Where the symbols take the objects:
state | * + §
j361 | j198 j330 j33
j779 | j213 j591 j575
j33 | j909 j525 j209
j464 | j570 j291 j523
j364 | j706 j854 j731
j575 | j205 j706 j228
j895 | j834 j892 j464
j877 | j355 j307 j472
j649 | j617 j880 j299
j804 | j569 j575 j131
j997 | j685 j527 j880
j731 | j36 j241 j850
j525 | j361 j878 j375
j672 | j987 j305 j595
j248 | j573 j856 j685
j834 | j625 j858 j570
j931 | j255 j472 j470
j946 | j964 j62 j672
j934 | j595 j834 j733
j856 | j471 j292 j930
j785 | j641 j898 j408
j850 | j446 j656 j785
j110 | j292 j997 j649
j733 | j646 j570 j892
j515 | j606 j118 j223
j927 | j620 j255 j877
j471 | j751 j745 j248
j255 | j816 j274 j307
j330 | j823 j913 j525
j93 | j886 j223 j213
j446 | j228 j731 j641
j321 | j649 j987 j62
j123 | j713 j606 j886
j909 | j350 j361 j913
j523 | j819 j376 j816
j292 | j745 j685 j617
j408 | j826 j845 j198
j606 | j860 j532 j958
j569 | j223 j205 j591
j66 | j877 j470 j860
j468 | j470 j123 j532
j355 | j376 j927 j274
j845 | j785 j350 j823
j964 | j997 j299 j987
j878 | j330 j209 j739
j209 | j913 j375 j751
j58 | j66 j468 j606
j350 | j898 j198 j624
j739 | j525 j751 j117
j617 | j856 j110 j527
j913 | j624 j33 j878
j299 | j527 j321 j946
j472 | j274 j66 j713
j213 | j118 j422 j205
j625 | j672 j482 j934
j422 | j93 j569 j779
j470 | j307 j713 j58
j716 | j892 j523 j620
j307 | j927 j931 j66
j880 | j110 j964 j321
j570 | j934 j895 j819
j860 | j472 j58 j123
j816 | j716 j418 j927
j131 | j591 j228 j364
j646 | j164 j934 j858
j205 | j354 j779 j804
j641 | j854 j850 j826
j274 | j418 j877 j931
j532 | j58 j886 j515
j624 | j845 j909 j330
j958 | j123 j515 j93
j854 | j131 j446 j241
j656 | j731 j826 j898
j241 | j364 j641 j656
j118 | j532 j93 j354
j376 | j464 j620 j418
j169 | j209 j117 j471
j305 | j946 j164 j625
j345 | j117 j248 j292
j713 | j931 j860 j468
j826 | j241 j785 j737
j858 | j482 j733 j895
j751 | j878 j169 j573
j117 | j375 j573 j745
j745 | j169 j345 j856
j354 | j515 j213 j569
j291 | j895 j716 j376
j886 | j468 j958 j118
j620 | j291 j816 j355
j591 | j422 j804 j706
j595 | j296 j625 j646
j36 | j575 j364 j446
j164 | j62 j595 j482
j198 | j737 j823 j909
j819 | j733 j464 j716
j706 | j779 j131 j36
j228 | j804 j36 j854
j62 | j299 j296 j305
j737 | j656 j408 j350
j418 | j523 j355 j255
j898 | j850 j737 j845
j930 | j248 j617 j997
j892 | j858 j819 j291
j823 | j408 j624 j361
j296 | j321 j672 j164
j573 | j739 j471 j345
j685 | j345 j930 j110
j223 | j958 j354 j422
j482 | j305 j646 j834
j527 | j930 j649 j964
j987 | j880 j946 j296
j375 | j33 j739 j169

The rows follow the links: the fewer symbols apart two objects are, the more alike their rows tend to be.

Each row is also shifted at random along 6 hidden directions that mean nothing.

Some objects, each with a row of numbers:
j93
16 -11 -18 -5 61 -8 -3 -47 4 -52 92 10 -17 36 -69 15 38 21 43 8 14 44 -26 22 -18 33 27 20 43 -31 -34 85 -13 4 37 32 -29 -24 20 -26 -14 17 -14 -37 -9 45 -100 51 29 -39 78 5 -53 16 64 54 -72 -82 -5 -11 -23 -3
j418
9 -21 17 -35 60 -22 11 3 -15 -28 1 -42 -23 8 18 48 -46 -14 8 4 -54 5 14 20 -7 74 23 -28 53 5 -12 19 26 -22 -44 -37 -29 -11 -39 -58 64 -1 -33 -13 33 -72 -70 -4 17 45 10 -17 -1 10 31 -42 5 -26 40 30 17 -18
j930
-61 54 6 18 -15 -9 -21 23 -28 -16 13 42 -2 -16 -66 -38 24 24 -1 -22 6 36 -12 4 -52 -56 9 -15 -36 51 0 -73 42 -2 59 38 22 25 -32 49 -7 4 -20 -1 21 63 -114 24 -13 -65 -8 -39 -1 -31 4 5 3 -36 -7 7 -24 48
j569
29 -4 -47 33 0 63 -6 -28 6 -36 81 -15 -74 -9 -34 23 -7 59 34 -19 74 11 5 33 46 29 -28 101 53 -27 -63 92 -32 -27 7 16 -49 -14 10 30 -18 28 29 19 -97 34 -27 60 9 -21 7 -9 13 -11 35 63 -64 -73 -26 -36 -17 -29
j816
12 -15 0 -5 55 28 -2 30 -19 25 -32 -82 9 -5 28 59 15 -29 -31 2 -34 -9 54 19 37 58 -46 -26 56 -54 -35 10 17 -27 -65 -37 -28 6 12 -42 70 -3 -19 80 -11 -79 15 29 3 70 -26 -25 -34 -1 5 -2 19 10 33 22 30 -48
j620
13 -5 -11 17 23 30 -9 30 -1 36 -58 -124 30 -22 73 14 -102 12 -9 -30 -25 5 1 47 -9 25 -10 -20 62 -17 -36 20 45 -57 -66 -85 -51 -50 -33 -17 66 14 -1 108 92 -110 -64 -18 34 48 34 -5 86 14 6 -87 25 26 43 13 -22 -22
j834
14 25 7 -40 31 0 -25 18 54 -40 95 -44 -66 8 -11 73 80 -59 -23 -9 -68 36 3 45 -45 38 -44 7 32 13 26 -69 58 -9 -14 10 -7 -4 -14 9 12 -24 4 48 -29 32 -138 29 -7 9 -29 -54 -94 -81 -21 28 -18 -116 42 64 43 -5
j248
-65 35 12 29 -11 -38 10 19 -55 -7 -30 57 58 -22 -52 -42 37 13 -11 0 -3 -3 8 -29 -19 -45 29 -42 -55 7 8 -66 24 12 40 30 43 46 -3 -7 0 -7 -28 -52 9 20 -6 23 -25 -18 -18 -12 -9 5 -4 -4 28 22 -33 2 -12 39
j909
-2 11 45 -21 -36 -52 44 -86 15 -36 51 0 -14 37 19 -6 -21 16 35 21 -53 -74 -62 -96 -16 11 29 -25 -27 -52 4 -46 57 -19 58 6 38 6 -16 -26 -34 15 12 -50 41 13 -80 -50 -61 54 51 50 23 14 -23 -27 -9 -3 -49 43 -13 26
j345
-61 41 16 23 -14 -23 11 16 -34 8 -21 43 41 -4 -53 -57 35 0 -23 6 -16 -3 2 -49 -2 -47 11 -39 -54 -9 -2 -88 18 6 52 32 43 63 -11 13 -2 -7 -43 -35 -10 44 40 10 -25 -16 -17 -10 -9 -14 -14 22 23 43 -25 2 -29 26
j223
17 -26 -19 -4 47 -36 14 -31 29 -24 39 18 37 41 -33 -39 -13 -4 21 21 5 40 -41 15 -11 11 61 3 14 -25 -1 73 -44 31 22 3 -15 -26 16 -42 -28 -3 -34 -91 2 22 49 3 60 -39 86 38 -14 30 46 25 -44 12 7 -32 -47 -3
j649
-49 46 -11 30 -23 -2 -25 60 -7 12 -29 36 29 -32 -34 -49 18 -7 -33 -22 11 48 7 34 -38 -71 5 -10 -44 62 29 -78 10 16 19 16 20 21 -21 49 -8 -20 -18 -1 0 42 4 12 17 -62 -35 -37 4 -38 -17 1 26 8 12 -14 -19 34
j228
50 -31 -37 22 -17 14 20 -41 2 -28 42 31 2 -22 8 57 74 22 25 15 58 -38 11 11 37 22 -12 70 6 -44 7 100 -47 26 -15 16 0 -19 84 -34 -46 -2 79 -20 -77 2 39 45 -19 26 -18 34 -46 22 -8 43 -30 -52 -50 -18 46 -24
j913
-20 18 36 -2 -49 -2 32 -47 -16 0 5 -2 -39 14 14 -23 -40 31 19 8 -9 -75 -18 -95 33 -4 -9 -2 -26 -36 -29 -54 32 -33 44 9 28 37 -29 20 -10 25 3 -6 -6 8 -4 -38 -65 48 -4 21 53 4 -24 -11 10 33 -50 17 -16 12
j685
-61 66 0 36 -41 22 -12 35 -9 -1 8 8 -40 -19 -44 -81 -61 35 -10 -36 14 27 -12 -5 -10 -56 -1 16 -33 46 -27 -98 31 -37 51 15 2 41 -78 86 1 11 -38 5 -18 55 -28 -3 -5 -56 -21 -43 77 -53 -6 -1 7 16 -7 -14 -62 37
j422
26 -27 -12 -27 28 -16 -19 -39 21 -32 51 57 -22 38 -43 -1 9 16 50 8 36 51 -34 27 -36 7 39 21 14 37 10 101 -48 34 32 36 -21 -41 15 6 -37 11 5 -56 21 58 -58 6 40 -75 65 16 -28 32 57 34 -61 -55 10 -27 -8 12
j823
9 -22 25 -6 -70 -2 29 -34 -56 4 -56 57 -35 -32 47 28 -42 53 43 8 44 -95 21 -64 39 6 4 22 -31 30 2 29 -13 -5 -6 5 23 11 5 6 -11 22 59 -23 9 -38 6 -42 -69 46 -53 25 65 48 -19 -53 29 15 -49 1 48 10
j274
4 -2 4 -5 67 5 2 -12 2 -7 20 -111 -1 25 9 13 -63 6 9 -10 -52 14 -13 14 -7 55 8 -30 75 -57 -58 23 50 -56 -19 -48 -48 -23 -39 -40 59 23 -43 52 58 -62 -108 6 25 42 71 -7 28 7 42 -29 -17 -11 33 25 -37 -23
j213
24 -10 -50 52 29 11 26 -29 38 -19 60 -57 54 15 -15 -29 7 11 -5 5 11 12 -31 18 34 9 13 37 35 -114 -37 60 -28 -6 9 -19 -25 -19 40 -49 -27 2 -11 -23 -63 -1 86 42 44 15 72 43 -2 4 14 51 -44 18 -27 -38 -63 -33
j66
-1 -30 11 -28 78 7 -18 16 -10 53 -59 -29 40 54 -12 -24 -21 -30 -11 20 -17 37 18 -1 12 19 0 -63 34 -24 -29 47 -36 10 -17 -10 -32 2 -2 -21 48 7 -68 23 48 -26 79 -10 48 -11 48 1 -23 42 52 14 -1 73 49 -20 -25 -31
j987
-27 27 -40 61 -6 6 -20 81 -21 25 -54 2 121 -69 -6 12 112 -28 -61 -18 11 32 44 66 -28 -57 -22 -17 -32 -4 41 -46 10 33 -35 -3 32 9 64 -16 2 -37 28 47 -14 -18 35 65 13 -11 -58 -25 -63 -27 -46 6 43 0 -2 -1 31 8
j713
-2 -55 10 -37 78 10 -32 32 -85 42 -99 66 24 12 -40 32 29 -1 16 19 44 36 79 22 22 31 2 -46 22 47 -19 118 -74 42 -44 24 -28 6 32 -19 59 9 -30 4 36 -33 48 27 27 -38 -16 -23 -59 79 78 15 6 17 36 -35 50 -25
j745
-64 43 2 57 -20 -27 46 12 -33 -5 -21 2 66 -20 -24 -71 -5 9 -37 3 -27 -33 -2 -55 29 -39 25 -30 -50 -65 -17 -97 27 -16 37 -5 41 65 -16 -27 1 -11 -49 -63 -42 -3 99 15 -22 30 -12 8 32 -15 -31 -1 35 80 -50 -6 -53 16
j997
-55 45 -3 19 -7 -35 -5 27 -50 -69 42 76 -13 -48 -75 13 57 26 10 -19 4 33 9 29 -55 -19 35 2 -30 69 17 -52 42 8 34 40 27 29 -23 2 0 -11 -3 -59 -9 43 -156 56 -16 -48 -43 -52 -34 -29 8 -1 0 -98 -19 20 18 48
j804
43 -36 -11 -22 5 -46 0 -51 41 -36 41 61 26 32 -8 -4 10 4 47 20 21 27 -58 19 -51 -4 66 12 -5 23 47 94 -46 53 23 19 0 -64 41 -29 -64 -3 31 -88 44 34 -29 -22 40 -53 80 54 -20 43 30 2 -46 -35 -3 -21 -1 19
j672
-9 41 -32 37 -28 45 -53 63 -1 -2 0 -36 -4 -67 6 31 22 23 -13 -58 26 49 8 96 -69 -40 -35 28 12 73 12 -24 56 -23 -24 -10 -17 -40 -6 60 9 0 52 120 44 1 -186 39 7 -45 -38 -58 14 -45 -19 -34 9 -94 23 17 22 29
j291
19 -12 7 -23 13 23 -15 44 18 38 -51 -72 -15 -9 66 16 -74 -30 -27 -14 -29 15 19 42 0 24 -21 -12 35 35 5 -15 11 -25 -65 -56 -30 -23 -40 6 51 -9 -10 67 40 -69 16 -38 28 24 -19 -23 45 -13 -11 -56 33 30 61 12 8 -22
j606
2 -22 -26 27 59 -12 9 -16 -30 -14 -9 -30 62 3 -19 -16 -56 42 30 -6 16 31 -14 32 -13 18 54 -14 46 -33 -46 101 -10 -13 -8 -29 -43 -36 0 -56 25 22 -27 -21 61 -51 -48 22 54 -14 89 21 39 57 66 -26 -27 7 3 -27 -50 -7
j739
-48 30 32 5 -45 13 -10 -14 -61 16 -38 37 -33 -7 -22 -29 -37 62 30 -17 29 -34 0 -63 -6 -39 -10 -19 -34 37 -34 -31 39 -29 51 30 18 30 -35 62 6 41 4 35 56 26 -102 -19 -62 -18 -15 -14 56 18 8 -23 16 4 -36 8 -7 40
j877
3 -25 8 -21 62 17 -18 23 -9 53 -64 -66 29 31 19 -13 -60 -17 -10 4 -23 27 15 11 9 22 -5 -54 46 -15 -34 38 -7 -16 -36 -39 -39 -14 -21 -15 63 10 -52 57 73 -58 28 -22 43 9 42 -2 21 32 41 -26 9 67 54 -8 -24 -29
j209
-41 6 43 -7 -20 -24 8 -21 -51 37 -58 55 51 14 -18 -22 50 5 3 21 -5 -49 7 -85 -1 -38 -4 -65 -56 -18 4 -36 14 18 43 34 54 43 29 0 -8 12 -3 -1 49 15 10 -16 -60 13 -7 20 -28 41 -15 1 34 52 -37 14 16 26
j117
-59 34 11 44 -37 30 -18 17 -68 60 -81 14 48 -23 -23 -41 18 44 -6 -16 37 -27 22 -47 7 -70 -37 -41 -42 -11 -38 -37 28 -13 35 19 28 38 12 51 12 25 6 83 49 8 -18 11 -47 -14 -21 -8 27 24 -12 -4 37 49 -39 -5 -10 23
j205
32 -27 -36 10 1 -9 18 -26 31 -28 36 25 1 9 -3 -27 -40 18 23 6 39 17 -30 24 16 7 47 53 9 -3 3 80 -64 19 6 -4 -21 -28 10 -15 -40 0 4 -81 -38 11 81 -6 48 -28 46 37 29 19 22 14 -39 8 -10 -49 -31 -11
j641
50 -32 -9 0 -60 22 18 -47 8 -6 16 26 -39 -14 45 41 8 24 28 8 51 -67 3 -23 46 15 -21 67 -9 -13 9 62 -36 9 -12 5 8 -16 46 6 -47 8 81 -3 -52 -5 50 -12 -41 38 -34 39 14 19 -30 8 -13 -14 -47 -10 42 -15
j595
0 25 -27 23 -24 -23 9 48 18 -50 17 -26 -5 -66 37 19 -45 -2 -17 -34 -22 25 -4 81 -43 3 35 34 6 63 44 -51 35 -16 -46 -47 -11 -26 -46 -17 10 -30 19 -26 -6 -43 -67 4 27 4 -38 -31 50 -51 -32 -72 22 -49 25 19 7 20
j131
47 -11 -50 48 -34 46 7 -37 32 -7 44 -36 5 -13 25 14 11 38 16 -10 57 -23 -19 21 27 -3 -23 80 22 -65 -20 82 -27 -8 -6 -10 -20 -41 58 0 -49 13 70 38 -47 -4 17 26 6 16 27 41 20 8 -12 28 -38 -26 -43 -27 -9 -21
j118
13 -8 -11 -14 58 8 -12 -29 50 -3 64 -17 -10 70 -51 -50 -3 -13 7 12 -4 56 -38 3 3 4 8 2 32 -47 -31 42 -34 8 42 21 -30 -10 -1 7 -19 10 -54 -21 -22 63 43 7 53 -48 88 18 -29 -1 48 73 -60 10 20 -34 -66 -17
j751
-53 22 35 14 -20 -69 35 -35 -45 -23 -19 41 58 2 -19 -41 -13 30 21 12 -33 -39 -35 -68 -36 -28 63 -61 -50 -14 5 -55 49 -2 55 7 48 24 -16 -41 -8 7 -21 -79 69 -1 -71 -19 -40 14 38 26 30 30 -5 -47 22 24 -46 25 -25 50
j62
-20 30 -21 16 -25 -18 -6 65 12 -26 -1 27 -2 -54 2 -7 -7 -17 -29 -25 -5 42 10 71 -37 -23 24 18 -26 83 53 -66 7 12 -22 -10 7 1 -34 16 -1 -35 1 -38 -25 4 -6 6 25 -35 -56 -41 16 -52 -27 -30 26 -26 23 0 7 25

Where do the symbols, taken in turn from left to right, take each start?
Answers are names.
5 -16 -8 -5 57 38 -52 1 15 66 -36 -36 44 57 -31 -59 -30 10 14 -8 29 73 -29 25 -30 -33 -10 -39 36 -7 -44 81 -25 4 21 2 -46 -47 11 41 9 32 -36 85 103 27 -26 -9 62 -82 111 14 7 45 67 24 -38 36 42 -40 -61 -5
* * + -> j470
4 30 -33 36 -13 32 -12 59 2 -27 29 -48 -28 -70 19 66 39 -8 -34 -37 -2 11 44 79 -1 20 -44 52 24 18 5 -45 39 -27 -56 -25 -14 1 -3 8 29 -23 35 63 -66 -27 -63 57 -4 25 -86 -59 -15 -68 -38 -7 14 -78 11 26 41 -12
§ + * + + -> j646
23 -6 21 -9 -59 32 24 -47 24 23 14 -10 -59 24 40 6 4 0 -2 18 7 -87 0 -85 74 3 -58 33 -18 -60 -13 -28 -12 -14 17 12 24 33 17 33 -34 11 33 25 -72 18 108 -33 -66 63 -36 31 11 -8 -48 33 6 43 -48 6 14 -24
+ + + § -> j361
-1 -13 -9 6 70 35 -4 1 -52 -12 9 -45 -29 4 -34 35 -21 35 20 -8 12 13 39 16 36 66 -16 5 76 -39 -84 77 3 -43 -21 -10 -55 4 -15 -22 65 29 -32 39 -14 -39 -67 57 15 19 17 -28 -4 20 66 18 -25 -35 11 -4 -8 -34
+ § * * * -> j927
9 -19 -19 -9 46 44 -3 6 27 22 30 2 -49 52 -46 -47 -16 -24 -19 18 29 39 20 -6 82 19 -24 35 27 -39 -47 35 -84 9 11 22 -34 39 -12 33 5 2 -71 -26 -120 51 203 13 45 -36 7 -5 -19 -15 40 101 -37 62 18 -61 -47 -49
+ + * -> j886
1 -34 21 -46 75 -39 18 -2 -37 -37 -2 10 -34 17 -14 27 -63 0 29 17 -34 17 18 7 6 84 56 -29 47 27 -22 49 -11 -11 -29 -18 -35 4 -52 -61 63 4 -61 -78 24 -51 -36 -6 28 16 17 -15 9 32 66 -33 -7 -13 39 7 8 -14
+ * + * § -> j255
-30 6 32 4 -67 22 -1 -13 -57 44 -82 34 -25 -11 21 -33 -71 58 27 -10 43 -57 5 -70 19 -41 -13 -10 -43 40 -25 -15 12 -23 25 7 17 20 -31 62 6 38 18 37 58 -5 -17 -52 -57 0 -26 9 91 37 -11 -48 32 53 -32 -8 -3 29
§ * * -> j909
6 2 -9 -13 -12 -17 -9 59 9 -29 -6 18 -31 -52 28 40 -7 -29 -20 -16 -14 30 26 74 -28 14 16 21 -3 97 61 -37 2 13 -56 -20 -3 -7 -32 0 15 -38 13 -28 -20 -27 -21 0 19 -6 -75 -47 1 -42 -23 -45 30 -47 42 18 46 10
§ § + -> j895
-2 -21 1 -15 89 -12 -11 -19 -25 -5 13 -16 38 41 -49 8 22 6 22 9 -11 43 -2 14 -21 33 21 -43 50 -40 -44 82 1 0 7 6 -29 -21 19 -47 33 19 -41 7 60 -11 -83 35 35 -18 84 3 -50 47 73 21 -36 -26 21 -3 -19 -12
+ * § -> j58
-50 48 -49 103 -23 30 -9 62 -82 -11 -27 -2 74 -106 -37 29 87 51 -26 -46 50 4 58 57 -6 -42 -28 20 -11 -17 -25 -22 42 -20 -16 5 14 25 44 -6 16 -7 42 62 -36 -28 -84 112 -26 5 -72 -48 -15 -22 -20 -3 29 -54 -49 2 25 14
+ + * + -> j997
23 -9 -25 -2 28 12 -12 -33 37 -23 66 -3 -29 40 -35 -32 -39 21 30 -1 26 46 -40 20 -4 5 26 36 33 -8 -30 73 -35 -2 32 13 -37 -30 -11 19 -23 17 -19 -27 -11 48 -14 3 48 -58 76 15 16 5 50 40 -63 -20 9 -37 -52 -6
§ * + + -> j213
5 1 25 5 -60 -3 18 -57 -14 14 -24 -8 4 4 45 -2 -33 44 34 4 4 -77 -34 -74 -2 -22 -6 -11 -24 -26 -12 1 36 -24 29 -5 23 -14 8 5 -23 32 51 30 71 -18 -68 -47 -60 43 22 43 57 37 -29 -45 11 17 -48 23 3 20
+ § + -> j33
-64 29 -15 83 -15 -61 49 33 -55 6 -85 25 175 -55 -4 -68 13 9 -39 1 -17 -19 1 -17 -8 -60 67 -63 -68 -51 22 -64 16 21 8 -26 56 37 27 -82 0 -27 -23 -85 24 -54 105 22 7 27 2 30 31 28 -32 -51 61 101 -47 -14 -38 31
§ + * + -> j292
48 -22 -2 -7 -76 44 -11 -44 19 14 5 13 -78 -4 51 23 -39 44 42 -8 64 -51 -14 -21 25 -8 -39 72 -2 27 -3 61 -23 -6 -1 9 -9 -35 13 63 -43 29 85 49 -6 14 -15 -41 -36 2 -16 27 53 17 -20 -7 -15 -21 -28 -14 26 -3
* + + + + -> j850
45 -19 -34 18 -32 30 -23 -32 45 21 6 -7 14 12 29 -30 -49 38 35 -18 65 20 -53 32 -23 -39 8 47 8 11 5 98 -37 13 12 -9 -26 -75 28 40 -55 25 56 36 53 20 -12 -32 36 -54 73 47 59 33 13 -4 -37 0 -3 -44 -33 7
§ * § -> j131
29 -16 26 -20 -47 -22 33 -71 7 -18 30 20 -28 14 35 31 16 10 34 24 -6 -79 -24 -69 17 17 -3 16 -22 -34 14 7 13 2 19 10 34 -2 30 -22 -42 9 52 -29 -5 0 -15 -32 -61 55 0 47 0 22 -31 -8 -3 -14 -50 27 33 6
* § § * * -> j850
8 -15 12 -28 52 11 -19 7 -7 9 -17 -70 -19 13 22 32 -63 6 15 -13 -33 21 5 27 -22 46 -2 -35 63 13 -36 34 39 -39 -37 -41 -44 -33 -40 -14 65 21 -21 68 87 -60 -129 -13 21 18 40 -22 25 16 39 -49 -1 -25 50 24 -1 -13
+ + + -> j274
